Here is a tiny trained network, its code and every weight. The questions are about switching its units off for an input and a target symbol, where a switched-off unit gives its printed mean instead of its output.

import numpy as np


def w(rows, s, z=0):
    codes = np.array(rows[::2]) - 128.0
    scale = np.full(codes.shape[1], s)
    scale[-1] = z or s
    return codes * scale


def f(y):
    return np.maximum(y, 0)


def softmax(a):
    e = np.exp(a - a.max(-1, keepdims=True))
    return e / e.sum(-1, keepdims=True)


def log_softmax(a):
    a = a - a.max(-1, keepdims=True)
    return a - np.log(np.exp(a).sum(-1, keepdims=True))


def net(x, mask):
    ids = ['ΠΦΩαηστ'.index(c) for c in x.split()]
    T = len(ids)
    res = E[ids] + P[:T]
    u = 0
    for l in range(2):
        r = res
        for j in range(2):
            rows = slice(3 * j, 3 * j + 3)
            q, k, v = (r @ M[l][rows].T for M in (Q, K, V))
            z = softmax(np.where(np.tri(T) > 0, q @ k.T / 3**0.5, -1e9)) @ v
            o = O[l][rows]
            res = res + np.where(mask[u + j], z, o[:, -1]) @ o[:, :-1]
        u += 2
        y = f(res @ A[l][:, :-1].T + A[l][:, -1])
        res = res + np.where(mask[u : u + 8], y, B[l][:, -1]) @ B[l][:, :-1]
        u += 8
    return log_softmax(res[-1] @ U[:, :-1].T + U[:, -1])


Q, K, V, O, A, B = {}, {}, {}, {}, {}, {}
E = w([
[155,6,200],'Π',
[128,142,159],'Φ',
[103,198,136],'Ω',
[131,218,126],'α',
[31,111,147],'η',
[16,157,130],'σ',
[49,80,162],'τ',
],0.015)
P = w([
[101,66,2],'0',
[102,162,169],'1',
[114,175,185],'2',
[131,164,173],'3',
[150,141,144],'4',
[146,131,135],'5',
[160,121,109],'6',
[157,119,106],'7',
[158,106,90],'8',
[151,123,82],'9',
[160,104,71],'10',
[155,110,56],'11',
[163,102,51],'12',
[145,137,42],'13',
],0.0069)
Q[0] = w([
[100,1,126],'0.h0',
[89,100,130],'0.h0',
[104,92,185],'0.h0',
[123,124,214],'0.h1',
[191,240,139],'0.h1',
[171,163,122],'0.h1',
],0.0072)
K[0] = w([
[30,198,153],'0.h0',
[220,135,182],'0.h0',
[121,137,164],'0.h0',
[146,139,60],'0.h1',
[68,255,137],'0.h1',
[118,92,57],'0.h1',
],0.0071)
V[0] = w([
[137,194,186],'0.h0',
[227,185,158],'0.h0',
[160,116,138],'0.h0',
[149,166,2],'0.h1',
[74,191,123],'0.h1',
[199,158,216],'0.h1',
],0.0078)
O[0] = w([
[67,127,49,182],'0.h0',
[71,66,143,4],'0.h0',
[177,39,72,73],'0.h0',
[122,90,195,19],'0.h1',
[254,107,162,235],'0.h1',
[129,65,35,89],'0.h1',
],0.0054,0.0025)
A[0] = w([
[139,177,134,127],'0.n0',
[171,33,143,93],'0.n1',
[194,146,89,252],'0.n2',
[184,38,193,62],'0.n3',
[31,163,196,100],'0.n4',
[162,143,253,114],'0.n5',
[110,198,116,118],'0.n6',
[234,1,179,183],'0.n7',
],0.0074,0.0032)
B[0] = w([
[154,170,105,203],'0.n0',
[179,155,147,168],'0.n1',
[103,209,153,252],'0.n2',
[178,103,59,168],'0.n3',
[31,95,69,250],'0.n4',
[219,113,115,193],'0.n5',
[126,149,89,237],'0.n6',
[253,75,131,213],'0.n7',
],0.0069,0.0029)
Q[1] = w([
[253,203,173],'1.h0',
[64,216,217],'1.h0',
[4,147,164],'1.h0',
[22,66,19],'1.h1',
[84,178,214],'1.h1',
[91,204,70],'1.h1',
],0.0068)
K[1] = w([
[9,132,9],'1.h0',
[112,30,77],'1.h0',
[182,114,88],'1.h0',
[131,254,5],'1.h1',
[210,115,149],'1.h1',
[184,115,146],'1.h1',
],0.0079)
V[1] = w([
[7,140,97],'1.h0',
[134,177,82],'1.h0',
[81,98,160],'1.h0',
[31,137,119],'1.h1',
[125,113,218],'1.h1',
[181,100,141],'1.h1',
],0.012)
O[1] = w([
[107,89,89,247],'1.h0',
[156,177,74,216],'1.h0',
[109,42,140,108],'1.h0',
[78,132,103,62],'1.h1',
[119,2,172,105],'1.h1',
[162,117,133,93],'1.h1',
],0.0097,0.0016)
A[1] = w([
[85,38,181,253],'1.n0',
[166,184,208,181],'1.n1',
[90,232,227,132],'1.n2',
[74,95,96,136],'1.n3',
[132,91,120,226],'1.n4',
[100,190,11,161],'1.n5',
[2,108,55,166],'1.n6',
[2,159,153,120],'1.n7',
],0.0075,0.0052)
B[1] = w([
[180,183,226,186],'1.n0',
[167,104,71,207],'1.n1',
[191,90,110,239],'1.n2',
[2,152,107,163],'1.n3',
[104,235,216,188],'1.n4',
[109,135,78,255],'1.n5',
[42,38,155,239],'1.n6',
[207,13,146,238],'1.n7',
],0.0068,0.0067)
U = w([
[226,35,172,80],'Π',
[119,240,244,253],'Φ',
[143,140,66,180],'Ω',
[126,236,92,131],'α',
[73,129,179,99],'η',
[106,56,59,26],'σ',
[63,181,254,110],'τ',
],0.0075,0.0062)

Each question gives the input, a string of symbols that net reads in full, and the target symbol t.
The units are the heads (3 rows each of Q, K, V and O) and the neurons (one row each of A and B). Each row of codes is followed by its name. A weight is (code - 128) times the scale printed after its matrix; where a second scale follows, it is the last column's (O, A, B and U).
mask holds one flag per unit, layer by layer, with each layer's heads first. A switched-off unit (its flag False) gives its mean, the last column of its rows in O or B, instead of its output. The means were averaged over made-up inputs and are rounded, as every weight is.
A unit's drop is (log p(t) with every unit on - log p(t) with that unit switched off) / (log p(t) with every unit on - log p(t) with every unit switched off).
The circuit of an input: a set's keep is (log p(t) with only the set's units on - log p(t) with every unit switched off) / (log p(t) with every unit on - log p(t) with every unit switched off). Starting from the 12 units with the biggest drops (on a tie, the unit counted first), units are removed one at a time, each time the one whose removal leaves the highest keep (on an exact tie, the one counted first), for as long as the keep stays at least 0.8.
circuit, biggest first: the units of the circuit, biggest drop first
unit that matters most: the unit with the biggest drop
top k neurons: the k neurons with the biggest drops, biggest first
k most important neurons of layer l: the k neurons of layer l with the biggest drops, biggest first
heads that matter: for each layer, one digit per head in row order, 1 if its drop is at least 0.15 and else 0, layers parted by /
drop when u is switched off: that unit's drop, to one decimal
input α Φ α α Φ η τ, target τ: unit that matters most -> 0.h0
input Π Ω τ, target Π: top 3 neurons -> [1.n7 0.n7 1.n2]
input τ τ η Φ Ω Ω Π α, target Π: circuit, biggest first -> [1.h1 0.n7]
input Π σ Φ α σ α τ Ω Φ η η Π, target σ: 2 most important neurons of layer 0 -> [0.n7 0.n4]
input Φ Ω η σ η τ, target τ: heads that matter -> 01 / 00
input Φ Π α Ω, target Π: circuit, biggest first -> [1.h1 0.n7]
input Φ Π Π Ω Π η η α, target Π: heads that matter -> 10 / 01
input Π σ τ Ω η, target Π: heads that matter -> 10 / 10
input η Π Ω Φ, target Π: top 2 neurons -> [0.n7 0.n5]
input σ Π τ, target Π: top 4 neurons -> [1.n2 1.n7 0.n7 1.n1]
input Π σ σ Ω α σ Π, target σ: circuit, biggest first -> [1.h1 1.h0 0.h1 0.n7]
input Φ Φ Φ Π τ σ Φ Φ Ω Π Ω σ α Π, target Ω: heads that matter -> 01 / 11
input Π τ Ω Π Ω, target Π: 2 most important neurons of layer 1 -> [1.n3 1.n5]
input Φ Φ α σ, target σ: unit that matters most -> 1.n7
input Φ α Π σ Π Φ σ Π, target Ω: heads that matter -> 01 / 01
input Π Φ τ σ, target Π: heads that matter -> 10 / 10
input Π τ α Π Φ τ Π η, target Π: 3 most important neurons of layer 1 -> [1.n7 1.n2 1.n4]
input α α Ω, target Ω: drop when 1.n4 is switched off -> 0.2
input σ Ω η Ω τ Φ Φ Ω Π α τ, target Φ: drop when 1.h0 is switched off -> 1.0
input Ω σ Ω η σ α α τ α Π τ, target Φ: drop when 1.n2 is switched off -> -0.4
